Here is a tiny trained network, its code and every weight. The questions are about switching its units off for an input and a class, where a switched-off unit gives its printed mean instead of its output.

import numpy as np


def w(rows, s, z=0):
    codes = np.array(rows[::2]) - 128.0
    scale = np.full(codes.shape[1], s)
    scale[-1] = z or s
    return codes * scale


def f(y):
    return y / 2 * (1 + np.tanh(0.7978845608 * (y + 0.044715 * y**3)))


def log_softmax(a):
    a = a - a.max(-1, keepdims=True)
    return a - np.log(np.exp(a).sum(-1, keepdims=True))


def net(x, mask):
    res = np.array(x, float).reshape(1, 7) / 4 @ E
    y = f(res @ A[0][:, :-1].T + A[0][:, -1])
    res = res + np.where(mask, y, B[0][:, -1]) @ B[0][:, :-1]
    return log_softmax(res[-1] @ U[:, :-1].T + U[:, -1])


A, B = {}, {}
E = w([
[219,17,67,62,35,64,70,156,243,230,160],'x0',
[128,133,125,126,129,127,130,127,127,134,128],'x1',
[7,42,68,21,205,251,24,244,177,94,205],'x2',
[87,208,3,239,240,165,17,70,214,192,12],'x3',
[126,128,134,118,128,127,123,129,124,128,120],'x4',
[133,133,127,132,130,126,128,132,126,130,127],'x5',
[129,131,126,134,133,129,131,132,125,133,136],'x6',
],0.0044)
A[0] = w([
[212,128,58,192,112,57,101,59,207,229,56,109],'neuron 0',
[55,254,153,244,231,166,193,48,18,34,46,39],'neuron 1',
[77,98,169,68,119,183,130,182,100,54,199,110],'neuron 2',
[204,134,58,190,111,52,100,68,203,218,58,110],'neuron 3',
[189,20,107,51,35,90,84,168,214,195,188,119],'neuron 4',
[33,111,196,55,141,214,136,203,59,23,209,136],'neuron 5',
[228,52,238,45,14,36,224,141,81,125,225,4],'neuron 6',
[208,123,57,187,113,55,93,65,207,224,56,112],'neuron 7',
[212,132,61,196,107,46,93,57,216,225,53,108],'neuron 8',
[56,97,182,65,134,198,136,191,72,42,199,129],'neuron 9',
[61,196,33,199,229,186,47,109,163,141,44,30],'neuron 10',
[207,128,54,193,108,51,98,62,210,225,58,110],'neuron 11',
[44,187,37,196,228,206,45,110,161,130,40,6],'neuron 12',
[170,133,77,160,121,90,107,99,184,186,94,119],'neuron 13',
[80,115,162,87,130,176,132,169,93,71,178,120],'neuron 14',
[61,61,49,70,165,200,41,204,208,140,175,167],'neuron 15',
[204,127,65,185,117,65,95,70,201,215,68,114],'neuron 16',
[51,46,25,67,173,218,17,215,230,183,159,243],'neuron 17',
[122,134,128,115,125,128,120,124,125,129,136,100],'neuron 18',
[84,241,163,214,217,145,180,78,35,68,77,147],'neuron 19',
[46,59,48,66,181,216,40,209,204,144,160,11],'neuron 20',
[195,68,213,77,29,65,203,153,103,126,203,205],'neuron 21',
[95,158,97,154,155,155,100,122,130,120,98,62],'neuron 22',
[165,34,119,59,68,111,101,172,198,170,177,187],'neuron 23',
[196,132,67,184,112,69,103,72,203,210,68,113],'neuron 24',
[72,210,37,209,230,181,52,100,154,144,42,66],'neuron 25',
[124,117,129,124,119,129,127,136,127,132,155,108],'neuron 26',
[179,37,114,66,57,109,95,179,200,191,192,61],'neuron 27',
[35,110,204,54,146,222,138,206,60,23,212,135],'neuron 28',
[195,134,65,180,113,65,103,72,202,206,71,112],'neuron 29',
[38,107,197,57,146,209,137,196,66,28,212,132],'neuron 30',
[211,220,220,215,76,29,243,33,46,137,73,233],'neuron 31',
[65,207,30,209,235,179,55,96,156,147,46,171],'neuron 32',
[62,68,62,81,172,202,52,195,189,150,153,26],'neuron 33',
[198,58,229,59,18,70,212,155,90,106,209,43],'neuron 34',
[49,69,49,70,176,208,43,206,204,155,156,10],'neuron 35',
[174,159,84,186,142,90,126,78,172,184,71,95],'neuron 36',
[184,127,78,161,128,87,95,96,185,194,82,119],'neuron 37',
[206,131,62,189,111,58,98,66,209,216,56,112],'neuron 38',
[213,224,233,199,67,21,242,32,24,104,93,23],'neuron 39',
[200,122,60,181,121,66,97,73,203,217,64,117],'neuron 40',
[87,103,103,104,129,169,85,170,152,141,152,162],'neuron 41',
[72,88,170,71,108,177,128,187,106,58,193,105],'neuron 42',
],0.0039,0.004)
B[0] = w([
[77,168,69,176,185,178,124,188,94,146,147,173],'neuron 0',
[239,8,83,53,44,25,38,116,246,205,19,193],'neuron 1',
[94,176,128,165,164,158,183,141,68,103,193,167],'neuron 2',
[84,159,72,176,176,166,128,181,97,152,152,170],'neuron 3',
[212,71,145,51,48,42,121,76,176,132,98,194],'neuron 4',
[67,199,106,188,192,185,179,169,55,116,209,204],'neuron 5',
[203,15,21,136,129,81,4,201,247,242,3,205],'neuron 6',
[81,163,67,176,179,174,129,183,95,146,151,172],'neuron 7',
[78,168,62,186,187,176,125,190,89,153,154,176],'neuron 8',
[78,183,114,170,176,177,175,158,69,107,192,186],'neuron 9',
[228,93,200,28,21,29,174,35,144,76,146,175],'neuron 10',
[80,164,65,180,183,175,125,186,91,149,153,174],'neuron 11',
[234,131,242,10,8,22,225,8,91,27,205,173],'neuron 12',
[111,140,103,147,147,143,131,145,113,138,140,145],'neuron 13',
[99,161,122,155,156,153,166,141,88,123,177,156],'neuron 14',
[189,112,176,67,63,69,161,72,138,89,141,205],'neuron 15',
[90,162,78,165,169,167,129,178,97,142,145,166],'neuron 16',
[152,161,215,79,75,98,213,58,78,47,202,248],'neuron 17',
[136,127,132,125,122,127,142,116,131,126,133,121],'neuron 18',
[225,52,164,34,32,41,118,66,197,110,86,196],'neuron 19',
[214,31,76,74,65,52,46,126,229,196,33,169],'neuron 20',
[198,111,185,55,51,65,161,62,141,82,145,236],'neuron 21',
[172,108,153,103,95,80,151,88,130,120,137,125],'neuron 22',
[174,87,112,106,96,85,99,121,171,155,87,195],'neuron 23',
[90,152,84,166,166,163,126,173,103,139,145,163],'neuron 24',
[215,80,159,44,38,47,128,68,165,116,115,183],'neuron 25',
[129,126,138,126,126,128,133,115,120,117,138,125],'neuron 26',
[200,115,192,37,37,52,168,56,129,67,154,163],'neuron 27',
[65,199,107,188,194,189,185,174,48,117,210,207],'neuron 28',
[96,154,83,165,167,155,131,168,100,142,143,162],'neuron 29',
[71,196,112,181,183,184,179,169,60,115,201,199],'neuron 30',
[230,32,110,47,43,44,62,100,220,167,48,254],'neuron 31',
[207,53,118,73,68,60,84,111,197,163,68,211],'neuron 32',
[188,61,97,95,89,80,80,130,193,167,67,156],'neuron 33',
[212,47,104,85,80,66,72,123,209,171,62,198],'neuron 34',
[201,39,73,89,87,69,44,151,223,193,38,163],'neuron 35',
[107,139,106,147,146,147,118,156,122,144,130,146],'neuron 36',
[100,148,100,151,156,150,129,157,106,141,141,150],'neuron 37',
[82,164,71,174,179,169,123,184,94,148,151,170],'neuron 38',
[238,116,239,10,11,23,217,8,114,29,193,200],'neuron 39',
[85,163,74,172,175,169,127,179,95,144,143,166],'neuron 40',
[131,141,142,136,134,124,153,118,108,114,153,157],'neuron 41',
[96,179,137,166,168,152,186,138,71,105,193,165],'neuron 42',
],0.0039,0.0068)
U = w([
[164,140,240,71,63,86,231,44,98,28,203,2],'0',
[161,57,47,121,112,102,14,164,227,230,16,238],'1',
[3,252,63,251,252,248,191,249,8,130,229,177],'2',
],0.0042,0.00098)

Each question gives the input, the list of numbers given to net, and the class t.
The units are the neurons (one row each of A and B). Each row of codes is followed by its name. A weight is (code - 128) times the scale printed after its matrix; where a second scale follows, it is the last column's (A, B and U).
mask holds one flag per neuron, in row order. A switched-off neuron (its flag False) gives its mean, the last column of its row in B, instead of its output. The means were averaged over made-up inputs and are rounded, as every weight is.
A unit's drop is (log p(t) with every unit on - log p(t) with that unit switched off) / (log p(t) with every unit on - log p(t) with every unit switched off).
The circuit of an input: a set's keep is (log p(t) with only the set's units on - log p(t) with every unit switched off) / (log p(t) with every unit on - log p(t) with every unit switched off). Starting from the 12 units with the biggest drops (on a tie, the unit counted first), units are removed one at a time, each time the one whose removal leaves the highest keep (on an exact tie, the one counted first), for as long as the keep stays at least 0.8.
units of the circuit, in order: the units of the circuit, biggest drop first
unit that matters most: the unit with the biggest drop
top k neurons: the k neurons with the biggest drops, biggest first
drop of u: that unit's drop, to one decimal
input [0,-6,7,7,0,4,2], class 0: top neuron : neuron 17
input [-2,1,2,4,0,-4,-7], class 0: units of the circuit, in order : neuron 6; neuron 12
input [5,-4,7,0,-7,-2,1], class 0: top 3 neurons : neuron 17; neuron 6; neuron 15
input [-5,8,1,7,-3,-6,3], class 0: top 2 neurons : neuron 12; neuron 10
input [-2,-7,3,7,-1,-2,-4], class 0: top 3 neurons : neuron 12; neuron 17; neuron 10
input [-3,1,5,5,-7,-6,-3], class 0: units of the circuit, in order : neuron 12; neuron 17
input [-2,7,-7,2,0,6,6], class 1: units of the circuit, in order : neuron 31; neuron 17
input [-8,5,-4,5,-4,4,3], class 1: top 4 neurons : neuron 1; neuron 17; neuron 31; neuron 32
input [-2,-6,-5,2,-8,-1,0], class 1: units of the circuit, in order : neuron 17; neuron 31
input [2,3,-3,-6,2,-3,-4], class 1: top 2 neurons : neuron 6; neuron 17
input [0,-5,-5,1,7,7,7], class 1: top 2 neurons : neuron 31; neuron 17
input [7,5,5,-2,-6,-1,6], class 0: top 2 neurons : neuron 17; neuron 27
input [1,7,-5,-8,-5,-4,7], class 1: top 2 neurons : neuron 6; neuron 34
input [-7,-5,-2,1,-7,1,7], class 1: top 2 neurons : neuron 1; neuron 17
input [-7,2,-7,5,8,8,7], class 1: unit that matters most : neuron 1
input [2,-2,-6,-8,5,0,0], class 1: top 4 neurons : neuron 6; neuron 34; neuron 31; neuron 17
input [2,-1,6,-1,-5,7,-6], class 0: drop of neuron 17 : 0.3
input [7,7,-4,7,4,-1,-1], class 2: drop of neuron 21 : 0.0
input [-2,-1,2,-1,-1,-6,-5], class 2: drop of neuron 39 : 0.1
input [2,-4,0,6,-4,1,3], class 2: unit that matters most : neuron 31
input [0,0,7,-1,5,-3,-1], class 2: drop of neuron 31 : 0.3
